How the states are linked:
from | l v z
j448 | j39 j641 j53
j373 | j464 j828 j575
j656 | j481 j982 j913
j686 | j863 j290 j399
j992 | j477 j702 j249
j913 | j443 j481 j700
j365 | j964 j280 j944
j436 | j641 j927 j448
j42 | j872 j714 j437
j299 | j766 j433 j460
j443 | j418 j43 j280
j562 | j100 j495 j144
j84 | j780 j223 j691
j828 | j144 j562 j464
j162 | j700 j913 j1
j603 | j249 j992 j467
j497 | j158 j271 j290
j1 | j365 j700 j115
j428 | j562 j399 j828
j437 | j170 j872 j265
j223 | j59 j53 j780
j115 | j944 j365 j129
j883 | j269 j816 j808
j158 | j433 j265 j299
j280 | j366 j418 j964
j170 | j129 j115 j478
j399 | j495 j863 j562
j269 | j437 j42 j271
j863 | j460 j299 j495
j100 | j867 j859 j816
j944 | j537 j964 j702
j478 | j992 j129 j603
j893 | j53 j448 j223
j691 | j173 j780 j936
j641 | j497 j808 j39
j936 | j373 j173 j43
j173 | j828 j428 j373
j982 | j936 j691 j481
j271 | j265 j437 j158
j144 | j816 j100 j883
j859 | j905 j909 j867
j927 | j808 j883 j641
j575 | j927 j464 j436
j766 | j467 j603 j909
j481 | j43 j936 j443
j290 | j299 j158 j863
j265 | j478 j170 j433
j433 | j603 j478 j766
j467 | j656 j249 j937
j460 | j909 j766 j859
j905 | j162 j937 j714
j418 | j436 j575 j366
j867 | j714 j905 j42
j59 | j399 j686 j428
j464 | j883 j144 j927
j964 | j893 j366 j537
j702 | j84 j537 j477
j477 | j691 j84 j982
j909 | j937 j467 j905
j495 | j859 j460 j100
j714 | j1 j162 j872
j43 | j575 j373 j418
j366 | j448 j436 j893
j816 | j42 j867 j269
j937 | j913 j656 j162
j249 | j982 j477 j656
j537 | j223 j893 j84
j39 | j290 j497 j686
j780 | j428 j59 j173
j129 | j702 j944 j992
j872 | j115 j1 j170
j53 | j686 j39 j59
j808 | j271 j269 j497
j700 | j280 j443 j365

The rows follow the links: the fewer symbols apart two states are, the more alike their rows tend to be.

Each row is also shifted at random along 5 hidden directions that mean nothing.

Some states, each with a row of numbers:
j477: [  58   27   40  -25  -27  -19  -59  126 -133    5  -27    7  -62  -43  159 -211  -95   37  -43  -56   83  -17 -245   92 -106  -19   64    4  219  -30   24  -10   44    5  -30    2   62   83  -21  -39 -144    6  -48   37   65   28  -37    3  113  295 -152  -52   24  -14  -43  -79   34  119  150   59  -40   54  147  -11  -40  119    0]
j992: [ 100    6  -14   -4   35   33   18  -39  -85  -32  -58  -38   20   24  -17  -68   11   53   31  -35   41  -46  -78  -60   -9   84  -69  -26    2   59  -43   62    8  -33   67  -52   72   24   -3  -26  -33  -33   30 -120   30   10  -73    7   -7   10   20   66  -31   -2   82    4   55  184   -4  -17  -19   56  -29   32   35   -9    4]
j867: [ -78   85   66    7   70   -1 -218   52    8   64  127 -112  -89  -64   58  -12  -63  149   36  -59   69  -92 -121  -57 -274 -154  109  -42   69   62  -24   56   78 -106    7   99  161  135  -23  -39   -9  148   74  193   37   28  -70  -64   97    9 -338   59  -16 -193 -151 -130   79   43  127  -18  -77  -30  207  -69  127  163   25]
j883: [ -83   41   -3   -9    0   38  -92  -82  108  127   99   47   -3   33 -111  167  176   16   13  -64  -61   55   89  -61   47  -75  -10   27 -205  -36   35  -38 -171    6   15   -6  115  -72   94  -17  135  126    5   86   13   14   61 -112   38 -191   29    8    2 -146   25   24   27 -154  -66 -127   37   33  -41  -47    7  -33   61]
j909: [ -27  -22   52  -26   87  -42  -14   -3    5   53   13 -117  -33    5  -28   40   -3   47   63   47    2   34   66 -113  -63   58  -30  -66 -169    1   21   15   69 -115   21   -3   -7  -62  -45   21   -8   68  112  -90   -1  -20   51   81  -63 -201  -54   91   35  -30  -15   -1  -25  128  -48   -5   74  -52  -34   25  116   21  -30]
j780: [  35   19  -44   34  -87   12  -29  -54  -19  -19   32  111  -17  -11  -24  -19  -36  -54   29    1  -17  -33  -20   97  -58   -1   26   54   53   37  -32   71   50  116   25   -5   -3   38   65   -9   11  -29 -108   -6  -33  -18  -38  -35  -53   -2  -16  -66  -31  -51  -22  -26   38  -85    9  -29  -32  -41   30    5 -103  -12   81]
j478: [  49   73  -15   -5   78  -11  -73    8  -52  107  176  -90  -23    1   51  -93   38  118  -42 -115  -75   48 -176  -92  -59  -39   56  -41   83  -71   75  -34  -81 -122   14  -40   60   13  -27  -58   10   53   91   85  -56  106   59 -159  117  185  -58   67   31  -91  -48   -2    5  126   -5  -62  -13   27   55  -45   86   24  -35]
j714: [  15  -14   32  -13   72  -57  -33  -35  -12   75   65 -110  -26   19  -63   -1   33   35   34   47  -71   43   41 -117  -77   79  -50  -31 -146  -12   21   17   45 -110    5  -23   -9  -51  -53   17  -11   78  112 -106    4   17   75   36  -56 -190  -92  104   23  -83   -7   32    4  139  -70  -35   81  -33  -28   38  111    3  -37]
j84: [  60  -31   -5   63  -76  -89   -3   27  -72   59   86   61  -68   19   31 -147  -14 -113  -54   87 -143   48  -85   90    3   82   72   39   33  -68   47  -64  -25   52 -196  -72 -102  -10  -15   31  -55   42  -36  -41  -11   34  131  -69   87   85  -41 -101   49  -53  -78   -6   24   -6   20    7  -17  -32   52   36  -87   -4  -15]
j944: [  57  -13   -3  -45   16   44  103   32  -99  -48 -129   25   18   43   74  -75   -7    4    5  -34  150  -14  -73   19  136   77    4  -58    4   23  -22  -66  -38    5   17  -91   27   -7   16    2  -84  -46  -25 -116    7  -69  -58   68    7  133  210  -16  -17  163  126  -21  -70  139    3   56  -37   18  -41   15  -35    1   -7]
j460: [ -68   57   28   -4   77   88 -115   36   83  -59  100  -93  120   53  -91   83   93   75  -53   26   -8  -23   33  -90   24  -82   47   24  -10   15  -59  -53  -91  -91  -21   37   -2   69  -26   34   51   50   82  112  -26   14  -60  -40   21   25  -84   67  -98   16    4   10  -33  -34   19   17  -51  -42   27  -23  106    3  -36]
j39: [ -82  -18   31  -52  -34  -49   44   41   78   17  -99   52  -56 -100   89   78  -77  -27   26  -37   44   25   89   87  -74  -90  -53   11   27  -24   34   44   93   60   62  100    0  -17    9  -17   -3   -6  -60   80   47   10   14   98  -45  -65  -65  -47   62  -26  -46    6   22 -141   17   24   64   57    5  -22  -44   57   34]
j365: [  79  -97   27    6   -4  -47   80   85  -81 -120  -73  -51   62   -3   26 -148  -52  -63  -75  119  -48  -34  -46   53    1  150  -76   42   65   12  -66  -17   40   -7  -91  -28 -120   69 -109   45 -130  -47   15 -139   67   51  -10   92   16   79 -122  -14  -52   47    0   72   13  117   33  106  -32   44  -15   80  -10   10  -75]
j418: [  72   16  -36   53  -78  -10  -73  -36  -55   31   48   99   -4   52  -83  -49   10  -54   18   25  -57   37  -53   68  -50   52   38   78   25  -34   23   61   17  102    2  -15   25  -25   54   28   -3  -13  -81  -48   -7  -16   27  -49  -50    2  -55  -61   27  -49   -3  -32   43  -39   22  -59   36  -67   48   17 -103  -21   62]
j299: [ -75   -2    1   23   63   46  -26  -25   90  -64  -27  -73   68   26  -86  120   32   37    2   65   33  -62  122  -81   39  -37    7  -35  -62   53  -64   -1   -1  -72  -14   49  -16   20  -35   40   53    4   71   23    0  -67  -78   35  -31 -113   33   75  -70   82   11   -8  -23  -26    7   23  -36  -64   -3   -2   84  -18  -32]
j497: [ -63   60  -20   11    8   31 -112   -8  108   49  101    5   71   26  -95  100  123   36  -67  -49 -117   54   29  -30   24 -132   12   43   32  -59   45  -20 -138  -24  -10   44   39   -9   28    0  117   44   21  187   13   60   42 -137   76   10 -103   26   -1  -87  -32   34   51 -163   12  -67   23   39   27  -51   24  -16    5]
j53: [ -52   14    8  -41  -52   66   46  -62   45   15   48  136  -14    7  -14   96   65  -70   73  -14   77  -65   94   36   58   13  -13   -5 -231   91  -64  -63  -36   89   29  -43   25    1  118  -28   59   86  -66  -29  -59  -32  -50   -6  -55 -183  169  -77  -68  -62   26   15  -68 -128 -113  -11  -78   -6  -80  -15  -82  -11   88]
j436: [ -23   21   17  -17  -69   50  -39  -67   26  -26   43  119   25   20  -91   79   46  -69   67   16   31  -76   88   55  -58   33  -50   71 -178   96  -80   40   21  105   86    8   44   19   94  -11   37   60  -62  -60    4  -24  -74   24 -128 -231  -40  -58  -75 -125   31   16   11 -113  -76  -26  -17  -32  -39    5  -94    2   96]
j816: [ -64  -16  -42   61   29   11   13  -38   95  -37  -84  -49   -5  -33  -10  100  -33   31   -1    9   19  -38   93  -45   22 -118   21  -61   77   46  -28   54   19  -43  -41   72  -14   17  -28   17   74  -90   19  114   26  -58  -41  -14   32   -9   78   31  -10   90  -45  -56   49  -68   61   -7  -48  -21   31  -37   49  -21  -25]
j936: [  66    1  -45   52  -64   -4   22 -116  -64  127   96  143  -97   97  -38  -15  101 -105   67   37  -57   36  -10    9  123  116   91  -26 -220   -4   41  -77 -112   86 -126 -165   26 -120   94    1   43   68  -42 -134  -55  -94  109 -114   29 -118  292  -86   31  -40   21  -27  -41   -6  -95  -78  -31  -89  -56   14 -105  -70   54]
j808: [ -73   46  -16   -3   -1   20  -74  -30  106   72   68    9   35   22  -67  121  113   16  -42  -56  -89   70   52  -29   50 -113    6   43  -26  -61   48  -24 -134    5   -4   45   55  -39   37   -9  112   36    1  155   14   43   51 -101   68  -34  -18   12   14  -64  -20   17   44 -154   -3  -70   40   38  -14  -48   19  -18   18]
j495: [ -73  -34   -3   33   17   10  -60  -85  117  -55 -119  -38   74   15 -191  166   48    0    7   95  -67    4  202  -58  -32  -19 -107   53  -89   27  -33  128   32   -1   54  109   23  -25  -28   73   94  -43   42  -22   83  -56  -37   75 -127 -273 -103   89  -19    6   46   34  109  -93   26  -53  109  -20  -43   23   48  -58   12]
j280: [  68    3   30  -17  -16   10   -4   74  -87  -48 -134   45   75   72  -55  -67   -9   -4  -44   18   45  107  -74   83   56   89   -8   70   82  -81   54   -2   19   69   61  -15  -18  -47   12   65  -99  -84  -74 -100   20  -66   -2  120  -84  139  -29  -17   50  157  141    0  -44   66   79   37  145  -33    4   40  -76    8    7]
j927: [ -91  -14   56  -79  -33    7   28   -1   75    3 -133   80  -36  -54   10  136  -18  -31   88  -27  129    1  134   53  -33  -42  -97    5 -113   33    0   51   95   81  132   61   61  -27   59  -15   10   10  -72  -10   34  -42  -41  146 -122 -201    1  -33   36  -15   55   -6  -15 -116  -22    6   78   28  -46  -12  -50   34   79]
j913: [  77  -73  -22   26    6  -34  119   -6  -89  -19   86  -36  -61    6  111 -162   31  -83  -44   70  -82  -96  -66  -23  110  142   35  -68  -71   63  -69 -120  -97  -44 -226 -159 -104   69  -54  -24  -51   65   53 -107  -12   70   49 -101  190   54  163  -49  -75  -44  -80   45  -32  105  -74   55 -206   52  -57   41    2  -29  -78]
j271: [ -62   39  -44   37   61  111  -21  -44   90  -10  101  -34   57   74  -58  121  121   55  -20  -16   12  -40   57 -102  155  -97  110  -52  -62   35  -34 -103 -179  -78  -72  -20   -2   27   15   14  119   32   63  133  -65  -31  -36 -136  100   28  209   32  -78   68   11  -10  -61  -80  -29  -20 -128  -31  -20  -67   69  -51  -36]
j893: [  58   39  -54   71 -111  -10  -76  -27  -60   46   95  100  -77  -18   38 -104  -69  -42   15  -37  -48  -17 -128  106 -114  -42  111   37  152    0   18   46   37  100  -41   -9   22   47   56  -30    0   -4  -95   67  -36   17   -1 -131   40  132  -57  -95   16  -89  -84  -65   69  -73   61  -45  -54  -37  109  -22  -92   21   57]
j158: [ -67  -18   -9   46   28   -5  -50    9   68  -46  -46  -89  -32  -53   11   50  -82   64   22   41   43  -83   43  -41  -98 -113   40  -56   81   80  -56   71   73  -71  -34   95   20   80  -47    6   34  -15   43  119   47  -27  -78    9   34  -30  -82   63  -32    8  -89  -73   66  -29   85   21  -70  -24   98  -29   85   34  -34]
j464: [ -83    4   39  -70  -39   17   41  117   98 -103    4   42  137  -18   14   56   26  -49 -104    1  -21   40   76  110   67  -51  -70  122   68  -62    3  -89  -34   85   47   75 -124   10  -15   15  -10  -41  -53   91  -22   74   -6   74  -67  104  -81  -53  -23   68   25  113  -97 -190  -27   83   49   43  -53   -1  -72  -11  -22]
j1: [ 101   -9  -59   16   35   15   99  -46  -77  -13  -40  -58   -2    9   40  -67  -14   46   -7  -58    0    4  -74  -79   74   49  -15  -72   77   -2    8   23  -20  -70   30  -71   -8   -4  -37  -27  -13  -89   49  -54  -24   13  -21  -46   33  128  158   51   -3   85   50   24   -4  171  -53  -23  -35   39  -51    9   43  -48  -38]

Where do the symbols, taken in turn from left to right, take each start?
Answers are names.
[  83   49  -41    2   38    3  -21  -17  -75   48  107  -77  -38  -15   48 -108   13   82  -16  -92  -61   16 -161  -74  -32    4   28  -44  117  -38   37    1  -57 -100    6  -48   45   19  -31  -63  -12   -3   60   34  -29   96   22 -137   97  161  -19   64    8  -60  -33    2   39  152  -27  -49  -42   54   36  -20   73   -3  -34]
v z v -> j481
[  61  -45    6  -25    1   23  140   34 -102  -59 -137   28   16   42   67  -71   -4  -34   -5    7  109   -6  -46   18  170  120    6  -55  -18   18  -23  -87  -33   31  -37  -94  -39  -25   -3    7  -86  -58  -25 -147   -3  -82  -18   87    8  111  239  -33  -13  189  113   -2  -84  131    1   75  -25    7  -66   32  -48  -11  -10]
z v z -> j691
[ -26   57   15  -55  -57   77  -16   31   27  -88 -157  108   62  -51   15   72 -103   31   49 -106  206  -28    2  127  -95 -118  -49   60  157   57  -24  131  136  128  278  125   92   44   82  -20  -20 -126 -137   64    4  -55 -177  134 -179   67  -61  -23   -6   94  102  -52   -6  -90   74   15   81   -1   40  -36  -97   59  101]
z l v -> j290
[   0   66  -24   -1  -81   29   -6    9  -25  -21  -10  116  -51  -81  125  -11 -112    2   45 -122  141  -69  -91  126  -98 -136   54    9  195   55  -25   60   84  102   95   49   69   75   88  -54   16  -49 -123  125  -33  -14 -116  -28  -10  156   17  -93  -10   -8  -39  -89   16 -105   53    2  -73    9   98  -64 -109   55   91]
l z l -> j497
[ -64  -28  -42   62   15  -48   -9  -49   53   28  -93  -60 -153 -121   95   58 -133   46   87    8   77 -108   48  -41 -115 -142   64 -125  102   87  -43  123  126  -60  -58   88   61   52  -22  -27   44  -36   32  126   66  -78  -63  -17   76  -64   10   25   15  -14 -124 -136  132  -34   90  -16  -97  -22  114  -56   67   43   11]
z v z z -> j433
[  17  -39  -23   52  -97  -43   31  -27   11  -69    1   91   21  -35  -20  -26  -53 -126   -6   97  -61  -57   40  114  -54   41  -20   76   41   38  -63   57   96  111  -38   28  -99   56    1   29   -5  -52  -91  -34  -16   13  -24   14  -82  -47  -61  -87  -35  -41  -57   22   29 -122  -11   19  -36  -45   -1   36 -113  -32   20]
l z l v -> j816
[  61   -1   46  -19  -35  -20  -65   24 -133   48  -71   57  -67   23   33 -106  -35    7   36  -21   93   30 -136   60  -66   63   23    7   13  -20   32   24   57   61    8  -41   95  -22   50    8 -107   41  -46  -92   50  -46    1   67   -5   40  -79  -39   58  -16   42  -78   31  110   91    6   64  -14   70   18  -68   68   50]
v v z v -> j464
[  64    9   17    9  -37  -25  -53   28  -84   84   91   72  -12   82  -22  -98   75  -57  -40   22  -70   62 -113   45   43  103   63   50  -59  -67   64  -88 -100   60 -107  -99    3  -42   27   23  -48   78  -29  -79  -11   -6   90  -58   53   58    1  -72   29  -47   11   -5  -39   39    6  -29   12  -29   24   23  -76    8   20]
v v l z -> j39
[ -80  -21   31   12   56  -11  -49   -3   53   -3   79 -100  -38  -10   -7   48    9   21   36   87  -10  -89   73  -88  -55  -14   43  -50 -127   84  -69  -29    9 -116 -119   12  -15   73  -51   15   24  103  104   30    7  -22   -9   -9   60 -155  -56   42  -60  -73  -94  -33   -4    3   -4   33 -102  -67   37  -10  113   27  -46]
v l -> j937
[ -58  -65   42   -5  100  -31   88   61   71  -80    8 -151   77   34  -34   45   18  -19  -57  161  -71   18  151  -84  115   81  -10  -24 -108  -21  -21 -118   -1 -114 -106   -4 -203   -6 -131   78  -23  -13  116  -63  -60  -19   64  107  -35  -72   39   62  -21  139  -22   90 -137   34  -61  101   15  -83  -92   62   95  -49 -119]
v z l v -> j702
[ -65  108   33 -100  -22  127  -31   -7   66    5   55  145   70   30  -15  136   99   34   35 -152  162  -13    5   37   95 -109   14   39  -88   23    4  -79 -117   90  181   -9  124  -21  140  -52   66   44  -79   93  -73  -26  -83  -12  -56   24  147  -47  -44    6  110    7 -117 -144  -66  -13  -10   24  -50  -75  -65   15  101]
l z v -> j100
[ -59    6  -38   67    8   -1  -53  -73   85   32  -29  -35  -71  -60   -3   86  -32   43   28  -16    2  -42   56  -40  -61 -140   44  -56   54   39  -17   90   20  -36  -34   76   72   36    0   -6   75  -10   29  143   46  -31  -12  -65   76  -66  -12   43    6  -35  -67  -76  111  -90   64  -46  -41    7   72  -51   56   12    6]
z v l z -> j872
[  62    0  -20   50  -84   -7  -59 -123  -38   64    2  127  -73   42 -111    1    1  -69  114   38  -23  -29   22   48  -86   84    8   33 -115   41   -8  122   64  114   14  -47   73  -40   95   11   23   25  -76 -135   15  -87    0  -22  -97 -214    8  -61   14 -101   19  -49   69  -21  -11  -89   28  -81   11   27  -98  -36   94]
l z l -> j686
[ -51   37   23  -42  105   37   14   33   24   20   18  -81   -4   23   34   58    8  103   29  -52  119   34    3 -109   79  -62   73 -107  -42  -17   37  -96  -36 -106   38  -15   14  -38  -17   -4    3   11   81   47  -85  -57    9   28    2   48  143   72    9  119   42  -30 -132   81  -21   24    2  -51  -11  -37  102   27  -40]
z z l v -> j656
[ -76  -33   37   -9   68  -43   13   89   28  -31  -53 -149  -49  -73  104    2 -140   63   18   58   66  -29   38  -30  -98  -60   24  -76   94   17   -8   21  139 -104  -31   98  -64   58 -110   18  -52  -21   65   53    4  -26  -20  104  -14   26 -109   61   10   80 -102  -42  -20   58   74   85   -8  -53   70   10  104   60  -80]
z v z z -> j603
[ -98   54   28  -67  -20   13  -27    4   76   52  -65   60  -32  -65   56  109  -10   55   37 -134  119   67   21   53  -38 -148  -30   13   45  -40   67   37   16   46  158   94  124  -46   71  -54   49    6  -67  139   31   -5  -25   46  -29   10  -24  -16   65  -18   25  -34    5 -128   26  -24   88   56   20  -67  -30   57   87]
z z -> j562
[ -57   24  -54   47   12    0  -13  -60   74   76   10    3 -101  -41   48   90   -9   47   23  -65   -5   -5   22  -31   16 -171   90  -82   66    9   19   25  -53  -38  -51   45   73  -14   27  -36  102   -2    6  190   26  -21   10 -110  129   23  118    0   22  -12  -76  -86   72 -114   39  -80  -60   26   66  -75   38    5   28]
v v l -> j603
[  73  -37   -3  -40   29   50  111   51  -84 -151 -201  -22  131   34   -9  -67  -32   18  -36    2  109  -11  -32   25  120   89  -87    1   97    8  -37    9   23   10  104  -25  -30   -2  -39   30  -94 -146  -16 -147   19  -40 -103  147  -91  146   91   36  -31  228  162   33  -38  148   35   96   39   29  -66   45  -32  -31  -45]
l z z z -> j84
